Below is a small trained network, with its code and all its weights. Each question gives an input and a class and asks what happens when units are switched off, that is, made to give their printed mean instead of their output.

import numpy as np


def w(rows, s, z=0):
    codes = np.array(rows[::2]) - 128.0
    scale = np.full(codes.shape[1], s)
    scale[-1] = z or s
    return codes * scale


def norm(h):
    return h / np.sqrt((h * h).mean(-1, keepdims=True) + 1e-5)


def f(y):
    return np.maximum(y, 0)


def log_softmax(a):
    a = a - a.max(-1, keepdims=True)
    return a - np.log(np.exp(a).sum(-1, keepdims=True))


def net(x, mask):
    res = np.array(x, float).reshape(1, 5) / 4 @ E
    u = 0
    for l in range(2):
        y = f(norm(res) @ A[l][:, :-1].T + A[l][:, -1])
        res = res + np.where(mask[u : u + 14], y, B[l][:, -1]) @ B[l][:, :-1]
        u += 14
    return log_softmax(norm(res)[-1] @ U[:, :-1].T + U[:, -1])


A, B = {}, {}
E = w([
[122,142,99,1,178],'x0',
[154,116,111,96,20],'x1',
[78,78,208,103,130],'x2',
[117,130,114,134,128],'x3',
[122,129,121,131,129],'x4',
],0.0085)
A[0] = w([
[70,116,140,36,171,76],'L0N1',
[120,133,202,162,193,99],'L0N2',
[86,61,166,114,115,104],'L0N3',
[117,140,163,144,187,66],'L0N4',
[191,233,71,182,134,72],'L0N5',
[150,129,147,188,203,95],'L0N6',
[10,63,200,133,131,28],'L0N7',
[101,145,139,118,36,148],'L0N8',
[112,104,166,234,96,104],'L0N9',
[50,48,159,96,82,70],'L0N10',
[137,50,129,107,50,53],'L0N11',
[119,126,215,205,130,67],'L0N12',
[126,119,162,151,233,2],'L0N13',
[123,100,104,65,162,135],'L0N14',
],0.011,0.0052)
B[0] = w([
[151,69,76,142,192,245],'L0N1',
[87,139,96,134,84,202],'L0N2',
[176,192,112,124,138,192],'L0N3',
[76,146,94,119,63,170],'L0N4',
[191,175,197,135,195,246],'L0N5',
[75,151,165,97,38,204],'L0N6',
[254,235,179,198,219,213],'L0N7',
[53,126,145,65,110,215],'L0N8',
[144,33,61,84,162,253],'L0N9',
[182,197,133,145,110,204],'L0N10',
[71,148,128,123,95,190],'L0N11',
[143,74,74,128,165,212],'L0N12',
[45,161,145,75,85,184],'L0N13',
[140,67,109,167,106,224],'L0N14',
],0.0096,0.0059)
A[1] = w([
[156,175,155,147,145,62],'L1N1',
[133,122,248,162,152,169],'L1N2',
[187,166,145,105,82,253],'L1N3',
[50,153,115,199,194,85],'L1N4',
[77,147,122,136,185,65],'L1N5',
[130,51,162,194,102,51],'L1N6',
[78,133,139,108,69,103],'L1N7',
[22,186,114,125,76,201],'L1N8',
[75,125,145,171,140,75],'L1N9',
[137,64,117,117,148,76],'L1N10',
[147,113,83,111,139,63],'L1N11',
[146,49,77,65,181,115],'L1N12',
[138,37,68,195,132,139],'L1N13',
[202,176,221,119,168,95],'L1N14',
],0.012,0.004)
B[1] = w([
[166,172,94,123,125,169],'L1N1',
[146,215,91,129,120,165],'L1N2',
[40,167,118,199,185,217],'L1N3',
[99,118,154,138,65,176],'L1N4',
[53,131,162,180,89,157],'L1N5',
[219,73,98,98,135,151],'L1N6',
[59,150,185,96,162,164],'L1N7',
[49,118,254,80,96,200],'L1N8',
[83,114,122,76,74,140],'L1N9',
[169,89,48,139,114,177],'L1N10',
[105,66,166,115,163,167],'L1N11',
[206,46,188,200,109,254],'L1N12',
[172,32,143,96,160,229],'L1N13',
[165,233,40,162,77,216],'L1N14',
],0.0072,0.0084)
U = w([
[160,18,112,142,146,254],'0',
[132,217,106,161,149,92],'1',
[5,121,174,104,89,35],'2',
],0.019,0.00098)

Each question gives the input, the list of numbers given to net, and the class t.
The units are the neurons (one row each of A and B). Each row of codes is followed by its name. A weight is (code - 128) times the scale printed after its matrix; where a second scale follows, it is the last column's (A, B and U).
mask holds one flag per neuron, layer by layer. A switched-off neuron (its flag False) gives its mean, the last column of its row in B, instead of its output. The means were averaged over made-up inputs and are rounded, as every weight is.
A unit's drop is (log p(t) with every unit on - log p(t) with that unit switched off) / (log p(t) with every unit on - log p(t) with every unit switched off).
The circuit of an input: a set's keep is (log p(t) with only the set's units on - log p(t) with every unit switched off) / (log p(t) with every unit on - log p(t) with every unit switched off). Starting from the 12 units with the biggest drops (on a tie, the unit counted first), units are removed one at a time, each time the one whose removal leaves the highest keep (on an exact tie, the one counted first), for as long as the keep stays at least 0.8.
circuit, biggest first: the units of the circuit, biggest drop first
unit that matters most: the unit with the biggest drop
k most important neurons: the k neurons with the biggest drops, biggest first
k most important neurons of layer l: the k neurons of layer l with the biggest drops, biggest first
drop when u is switched off: that unit's drop, to one decimal
input [3,8,6,7,-2], class 2: unit that matters most : L0N8
input [-7,3,8,-8,1], class 1: circuit, biggest first : L0N7; L1N2
input [6,-2,-6,3,-7], class 0: 4 most important neurons of layer 0 : L0N7; L0N14; L0N10; L0N3
input [6,6,7,-2,2], class 1: circuit, biggest first : L0N10; L0N3; L1N3
input [-8,-8,-6,4,3], class 0: 3 most important neurons of layer 0 : L0N9; L0N12; L0N8
input [-5,7,-6,0,4], class 2: 3 most important neurons of layer 0 : L0N1; L0N7; L0N8
input [-4,2,5,-3,1], class 1: 4 most important neurons of layer 0 : L0N7; L0N10; L0N1; L0N3
input [-4,5,-2,-3,6], class 2: 4 most important neurons : L0N8; L0N1; L0N11; L0N14
input [-3,8,7,7,8], class 2: 2 most important neurons : L0N8; L0N11
input [3,4,4,-4,5], class 1: 2 most important neurons of layer 0 : L0N10; L0N9
input [-2,4,-4,-4,-1], class 1: 2 most important neurons : L0N5; L0N6
input [-4,2,5,3,0], class 1: 2 most important neurons : L0N7; L0N10
input [0,2,0,-4,6], class 2: drop when L0N13 is switched off : 0.0
input [-1,-1,-2,1,5], class 1: unit that matters most : L0N5
input [1,-6,6,4,-8], class 1: drop when L0N3 is switched off : 0.1
input [4,-1,7,1,7], class 1: drop when L0N7 is switched off : 0.9
